Moves between states:
* | y f
funi | giri vede
veno | pana nezi
vede | sasa ruge
pufe | pive kuro
kiro | zima gafo
madu | rela fizu
bova | zima pini
poga | gosi misa
rela | doli kodu
nenu | veno lubo
gafo | pabo lobe
kuro | bane nule
vuta | bane mava
giri | vovu pabo
bagi | zeta vuta
pibo | kena tula
vema | ruge mipo
mova | toda pibo
fefi | movo pive
nezi | ruga zili
rado | fute vovu
ruge | pive madu
zeta | kizi niso
zelo | pini kizi
viro | pabo vema
niso | pibo bagi
vipi | pufe lago
toda | ruga pufe
meri | nule fute
fute | funi viro
mipo | sasa rela
movo | kuro toda
bugu | zelo zeta
lubo | fefi gole
geza | nenu lubo
gosi | poga kena
kodu | sezo bova
mava | mego toda
vovu | vema zima
tula | veno bane
sasa | kiro doli
pini | deta gosi
lobe | mine mipo
lago | rado giri
kizi | misa pibo
nule | lago funi
doli | gafo mipo
bane | pana mego
suda | bugu deta
deta | zeta pana
gole | pive lago
pana | vuta lubo
mego | geza ruga
zili | tula fefi
ruga | fute lubo
fizu | kodu fizu
kena | pibo niso
pabo | lubo mipo
zima | vema sasa
misa | bagi pana
sezo | bugu suda
pive | meri rado
mine | bova pibo

Here are some states, each with a row of numbers. One shown again gets a slightly different row.
ruga:  219   199    88   124   601  -413    -7  -599  -754    11   -50   387   832   200   -74   364   434
kizi:  129   -71  -344   421  -796   229  -110   249   833   -37   231  -159   -46   227  -857   -42  -358
kizi:  140   -67  -346   389  -805   250  -135   253   781   -48   237  -131   -88   219  -856   -44  -338
bugu:  -44   160  -500   181  -686  -565  -218   480   722  -261  -271   130  -325   122  -432  -416  -260
kuro:  230   -68   265    99   569   127   114  -714  -697   136   255   249   762   105  -193   473   430
gole:  136  -196   477   -89   602   513    69  -590  -666   234   341    95   532  -153   219   471   363
giri:  -33  -355   562  -234   308  1009   156  -137  -288   399   437  -366  -163  -285   495   237    92
tula:  240   246  -233   347   137  -573    -3  -472  -344  -195  -102   448   797   304  -703   279   224
ruga:  149   195    87   109   591  -435    14  -534  -744    17   -22   385   852   215  -113   401   427
sezo: -144   262  -430    -2  -339  -907  -194   477   438  -330  -543   215  -439    75    22  -539  -144
fute:   33  -289   512  -180   494   833   151  -394  -515   397   501  -180   264  -220   354   464   200
bagi:   157    -28   -332    471   -716    135   -109    162    702    -68    278    -53    169    315  -1046     53   -306
tula:  285   216  -237   324   146  -589   -24  -456  -318  -218  -118   439   830   315  -701   297   249
giri:  -86  -348   558  -226   342   977   171  -128  -279   416   452  -379   -83  -261   526   266    65
pive:   90  -161   489  -155   683   552    93  -496  -737   292   298   -36   408  -136   383   412   299
lobe: -282  -198   131  -376  -152   430    35   471   268    98   -64  -417  -843  -320   732  -358  -318
gafo: -313  -119   278  -367    56   396    -1   431   150   161   -30  -440  -789  -330   940  -325  -227
vede: -176  -285   441  -488   266   600   166   105  -223   226   132  -338  -536  -470   919   -77    12
fefi:  183   132   157    61   654  -311    22  -582  -721    13     7   366   792   132   -58   403   427
pana:  264   273  -323   384  -108  -641   -82  -305    -9  -224   -57   429   654   407  -909   172   261
vede: -203  -285   437  -499   319   641   149    95  -255   278   111  -338  -531  -484   912   -79     5
pive:  113  -177   471  -128   695   557   105  -505  -694   274   373   -18   451  -134   386   462   304
bova: -224    35  -221  -200  -470  -262   -89   679   609  -162  -371  -218  -843  -125   353  -580  -337
pabo: -140  -300   452  -435   345   731   130   -11  -314   218   150  -350  -428  -492   903    -1   -89
mava:  196   220   -73   230   362  -614    63  -527  -482  -105  -111   437   828   279  -495   289   417
sezo: -124   265  -460    36  -353  -910  -194   511   418  -312  -513   229  -440    99    26  -532  -142
pive:  116  -161   550  -104   625   546   132  -521  -706   315   303   -68   414  -131   393   431   298
rela: -304   182   -86  -333    97  -664   -53   410   -32  -160  -551    32  -642  -209   826  -561    -9
lobe: -311  -199   117  -378  -169   400    34   529   283   133  -102  -437  -848  -330   778  -400  -298
kodu: -257   213  -303  -154   -27  -961  -127   433   100  -294  -626   218  -492   -86   502  -545   -59
bane:  282   218  -141   282   277  -549    -1  -544  -435  -170  -114   473   869   298  -600   320   265
zima: -275  -273   256  -431   -19   636   151   359   134   208    79  -486  -819  -405   775  -293  -182
vipi:  156  -227   454   -58   498   769   163  -550  -555   322   502  -109   444  -118    40   523   230

From each start, follow one symbol. Which state do you reach?
Answer with the state's name.
new walk
 159  -179   510   -97   661   488   124  -604  -691   249   336    94   539  -169   227   516   291
y: pive
new walk
 -76  -321   575  -224   330  1018   135  -151  -282   390   469  -410   -87  -285   485   267    58
f: pabo
new walk
 169   293  -140   256   365  -803   -82  -427  -464  -173  -166   553   718   312  -346   216   384
y: pana
new walk
 214   128   166   101   586  -164    85  -652  -732     8   100   322   844   176  -199   441   435
y: kuro
new walk
 -225    274   -214   -180    155  -1004   -138    290    -69   -249   -665    259   -387    -59    566   -493     59
y: kodu
new walk
-255   256  -287  -217    -3  -912  -131   446   117  -262  -613   192  -498   -82   525  -535   -58
f: bova
new walk
 266   249  -223   318   112  -614     0  -424  -345  -201  -105   436   866   329  -690   279   221
f: bane
new walk
-298  -138   237  -423    25   421    -9   462   127   183   -54  -407  -771  -314   983  -334  -205
y: pabo
new walk
 131  -152   490   -43   637   470    77  -603  -687   220   369    67   551  -146   167   492   322
y: pive
new walk
 194   256   -62   218   444  -664   -73  -478  -542  -165  -145   493   788   242  -284   294   381
y: tula
new walk
 -65  -286   540  -270   345   998   199  -226  -419   388   403  -448    37  -253   493   335    18
y: giri
new walk
-232   225  -121  -306   210  -862   -88   299  -118  -219  -610   200  -476  -112   732  -490    51
y: rela
new walk
 225   263   -48   177   484  -634   -77  -482  -542  -143  -150   487   793   224  -259   274   408
y: tula
new walk
-276  -199   289  -343   -13   552    26   388   140   213    37  -433  -782  -359   883  -275  -255
f: gafo
new walk
-294   179  -185  -337   125  -677   -15   450   -16  -192  -572    39  -631  -150   824  -548   -73
f: kodu
new walk
 229    19   254    95   564   151   147  -689  -710   138   256   230   757   150  -212   498   427
y: bane
new walk
-284  -208   256  -388   -20   549    36   440   112   211    11  -447  -791  -319   887  -281  -230
y: zima
new walk
-289  -209   275  -432    34   565    53   428   110   204    25  -465  -760  -372   896  -307  -216
f: gafo
new walk
-324   146  -112  -363   122  -682   -40   432   -37  -177  -532    62  -655  -171   832  -513   -44
f: kodu
new walk
 172   -46   352     6   617   350   196  -621  -749   231   296    75   709    99   -59   525   312
y: pive
new walk
-314   162  -115  -361    81  -677   -57   454   -17  -185  -556    44  -621  -158   811  -543   -50
f: kodu
new walk
 203   256   -26   210   500  -621   -91  -479  -561  -180  -154   470   814   269  -270   274   358
y: tula
new walk
-271    25  -281  -165  -459  -276   -52   701   549  -137  -356  -174  -835  -107   317  -611  -361
y: zima
new walk
  66   112  -422   429  -757    40  -134   326   765  -140    73  -141   -68   321  -795  -120  -399
y: kizi
new walk
  14  -287   501  -234   358   990   190  -248  -427   379   392  -436    36  -237   473   309    21
f: vede
new walk
 188   -58   295    35   561   161   160  -714  -690   129   256   215   793    91  -156   509   401
y: bane
new walk
-357   -71    95  -483    89     3    29   445    42     4  -316  -249  -819  -316  1023  -393  -197
y: gafo
new walk
-251   220  -150  -314   227  -827  -102   341  -107  -254  -621   231  -458  -162   749  -505    84
y: rela
new walk
 191  -169   468   -98   658   492   117  -572  -665   240   341    72   535  -142   214   464   340
y: pive
new walk
 209   293  -158   268   347  -801  -127  -432  -397  -220  -214   550   704   334  -378   213   370
y: pana
new walk
 -56  -327   530  -236   326  1003   145  -125  -298   383   473  -429  -129  -284   545   283    50
f: pabo
new walk
 301   227   -98   299   326  -541     5  -509  -417  -212   -55   490   863   272  -559   331   320
y: pana
new walk
-367   -76   126  -465    40    -8    11   444    43    40  -286  -276  -806  -323  1000  -448  -197
y: gafo
new walk
 236   -35   278    53   566   171   130  -681  -703   173   245   208   791    76  -181   501   406
y: bane
new walk
 269   238  -109   277   314  -533   -15  -522  -423  -137   -80   483   864   286  -557   369   320
y: pana
new walk
  24  -293   516  -197   388   996   169  -335  -446   350   415  -295   191  -259   390   441    65
y: fute
new walk
 -228    270   -257   -192    184  -1013   -115    319    -66   -296   -656    315   -358    -31    556   -518    129
y: kodu
new walk
  25  -229   514  -111   502   876   135  -427  -551   382   450  -203   314  -174   294   455   164
f: fute
new walk
 153   249   -70   232   507  -627   -69  -537  -583  -137  -179   518   751   243  -241   318   380
y: tula
new walk
-328   -97   206  -423   108   174   -53   424    78    75  -150  -240  -845  -411   998  -401  -113
f: rela
new walk
-266  -166   286  -404    26   444     5   477   118   180   -52  -389  -774  -288   920  -308  -187
y: pabo
new walk
 182   -30   336    -1   582   352   159  -616  -714   212   273    29   692   101   -48   575   355
f: kuro
new walk
 280   206  -298   425   -64  -557   -31  -414  -105  -198     1   465   781   386  -952   236   193
f: mava
new walk
  68  -213   518  -100   519   828   103  -405  -562   382   492  -194   366  -150   315   462   177
f: fute
new walk
 -24  -283   534  -253   341   987   206  -195  -402   389   370  -464    -9  -203   475   266     0
f: vede
new walk
-206  -296   470  -312   164   979   160    57  -219   380   350  -520  -391  -270   680   101   -81
f: zima
new walk
 -30  -291   532  -272   416   980   223  -231  -386   375   418  -427    19  -197   472   328    54
f: vede
new walk
 171    66   153    88   587  -185    61  -662  -740    39    70   311   868   141  -220   488   416
y: kuro
new walk
 169   -50   347    54   583   401   140  -656  -757   222   344     1   714    97   -41   564   327
y: pive
new walk
 219   -16   365    23   609   376   146  -633  -756   218   283    37   696    92   -39   534   369
f: kuro
new walk
  93    70  -397   436  -759    12  -140   341   813  -122    63  -121   -80   263  -829  -100  -383
y: kizi
new walk
 164   175    90   151   621  -399    -1  -519  -734   -24   -59   416   783   219  -105   334   434
y: fute
new walk
 -74  -339   565  -220   317  1037   138  -148  -276   424   454  -382   -87  -289   501   252    37
f: pabo
new walk
  52    54  -404   323  -806   -77  -101   406   816  -148   -16   -80  -292   184  -695  -231  -338
f: kizi
new walk
-225   218  -120  -319   209  -887   -81   327  -118  -203  -605   239  -475  -186   725  -497    52
y: rela
new walk
-331   -35   110  -456    84   -25    23   475    40     1  -303  -279  -836  -324   984  -452  -170
y: gafo
new walk
-322  -173   219  -363    19   368   -47   464    98   240   -18  -370  -766  -347   948  -368  -185
y: pabo
new walk
 138   153    58    34   656  -493    54  -603  -784   -91  -123   398   744   104   -99   340   399
f: gole
new walk
 285   234  -280   373   -18  -525    -8  -392   -75  -218   -15   398   777   339  -922   242   213
f: mava
new walk
 105  -110  -273   437  -769   344   -62   184   740    20   358  -160    -1   246  -926    43  -268
f: bagi
new walk
-117  -193  -158   -79  -643   414    21   575   775   -23    54  -407  -743  -143   -29  -343  -455
y: bova
new walk
 -33  -282   518  -278   361   990   206  -252  -420   375   404  -449    20  -197   508   354    30
y: giri
new walk
 157   142   141    86   617  -331    26  -578  -732   -15   -13   383   760   173   -46   346   413
f: pive
new walk
-167  -330   457  -324   191   975   178    40  -173   349   354  -527  -364  -277   697    44   -38
f: zima
new walk
-149  -309   467  -359   213   973   168    50  -188   350   307  -524  -393  -291   650    54   -78
f: zima
new walk
  34    71  -384   416  -805    37  -136   346   785   -91    99  -118   -34   263  -846  -107  -429
y: kizi
new walk
 162   -47  -200   448  -687   425   -53   173   719    43   398  -200    56   244  -974    95  -243
f: tula
new walk
 188   -33   347    -5   571   379   115  -616  -765   203   313    38   728    72   -57   529   337
y: pive
new walk
 194   -67   319    19   582   382   144  -635  -735   211   303     8   730    88   -32   546   332
y: pive
new walk
-281   140  -108  -370   142  -669   -42   426    33  -167  -553     9  -652  -216   838  -534   -36
f: kodu
new walk
 184  -195   494   -75   656   522   102  -607  -645   239   340    63   561  -104   216   506   312
y: pive
new walk
 149   223  -105   130   488  -703   -46  -503  -551  -170  -207   576   747   206  -241   267   467
y: ruga
new walk
 176   326  -170   255   341  -802   -92  -399  -377  -177  -219   532   724   317  -406   215   393
y: pana
new walk
-334  -144   256  -386    11   421   -14   457    84   172   -55  -422  -819  -339   984  -338  -151
f: lobe
new walk
 190   245   -45   197   462  -650   -59  -488  -585  -112  -162   522   756   219  -259   304   385
f: fefi
new walk
-228   249  -282  -227    -3  -935  -114   450   115  -270  -609   238  -520   -44   514  -569   -31
f: bova
new walk
 -35  -293   503  -251   383   966   167  -204  -414   370   422  -426    47  -231   508   280    39
y: giri
new walk
 302    76   116   131   450   -80    72  -706  -615   -56    61   332   873   117  -393   534   354
y: ruga
new walk
 171   229   -61   159   441  -645   -30  -505  -600  -105  -229   463   800   213  -262   290   322
f: ruga
new walk
-241   294  -335  -191    -7  -928  -112   466   126  -279  -629   194  -516   -55   512  -550   -30
f: bova
new walk
 168   131   185    47   639  -329    71  -606  -768    19     2   382   773    88    10   411   466
f: pive
new walk
 156   -78  -199   450  -748   407   -75   161   679    78   413  -218    28   256  -947    46  -283
f: tula
new walk
-337   172  -126  -331   121  -671   -89   455    -5  -187  -563    69  -650  -131   833  -547     4
f: kodu
new walk
 286   178  -308   419   -50  -495    -8  -408   -82  -199   -17   392   806   371  -955   240   192
y: bane
new walk
 196   260   -80   122   516  -707    23  -530  -614  -133  -178   534   714   227  -256   270   417
y: ruga
new walk
 290   179  -314   384   -51  -538   -14  -417   -91  -181     4   447   749   372  -930   272   194
y: bane
new walk
 167   180    38    16   631  -487    79  -565  -743   -85  -171   367   719   135   -75   318   406
y: fefi
new walk
 138  -104  -213   436  -697   431   -23    91   752    34   371  -161    66   275  -974    79  -255
f: tula
new walk
-123   274  -468     9  -391  -909  -177   489   432  -336  -513   229  -435   101     1  -540  -114
y: bugu
new walk
 293    78    94   160   443  -136    70  -700  -631   -17    93   388   893   128  -368   501   323
y: ruga
new walk
 -220    292   -215   -241    166  -1031   -145    322    -85   -283   -668    283   -382    -94    561   -462     83
y: kodu
new walk
 -69  -289   486  -250   382   986   215  -202  -421   391   405  -423   -15  -201   462   305    53
y: giri
new walk
 114   -88  -230   434  -719   398   -44   147   706    21   397  -216    65   254  -899   106  -287
f: tula
new walk
-267  -218   245  -398    19   539    19   419   165   217    26  -449  -733  -383   866  -279  -226
y: zima
new walk
-303  -185   272  -334    26   408   -16   461   128   200   -53  -423  -813  -313   920  -298  -215
f: lobe
new walk
-160  -308   485  -355   187   945   194    45  -147   402   347  -510  -339  -272   668    72  -100
f: zima
new walk
-269    20  -224  -210  -477  -291   -45   664   609  -175  -345  -202  -783  -137   342  -577  -331
y: zima
new walk
-279   -24   262  -476   438  -124    74   232  -304    84  -271   -91  -541  -285  1131  -322   120
y: pive
new walk
  160    -52   -249    455   -720    390    -84     76    700     -2    335   -104    132    226  -1005    123   -287
f: pana
new walk
 135   214   -41   167   497  -734   -27  -506  -597  -159  -210   519   740   191  -234   220   458
y: ruga
new walk
 206   -34   380     5   591   348   134  -636  -770   196   288    21   704    94   -40   558   327
f: kuro
new walk
 210   267   -47   114   489  -627     0  -456  -620  -186  -190   478   808   240  -263   297   326
f: ruga
new walk
-180  -187  -134   -71  -671   379   -13   532   802     0    22  -407  -782  -185   -38  -357  -506
y: bova
new walk
 145   167    45    -4   650  -454    28  -564  -814  -112  -143   421   738   111   -71   325   409
f: gole
new walk
 225   -71   356    20   572   387   147  -634  -716   254   289    10   713   103   -44   542   336
f: kuro
new walk
 143   115   104    23   645  -460    49  -583  -741   -92  -108   426   726   117   -79   325   399
f: gole
new walk
 -61   169  -573   117  -603  -738  -161   404   585  -383  -438   126  -365   100  -371  -460  -246
y: bugu
new walk
 167   -77   333    19   592   335   164  -617  -728   200   324    50   722    75    -6   546   384
y: pive
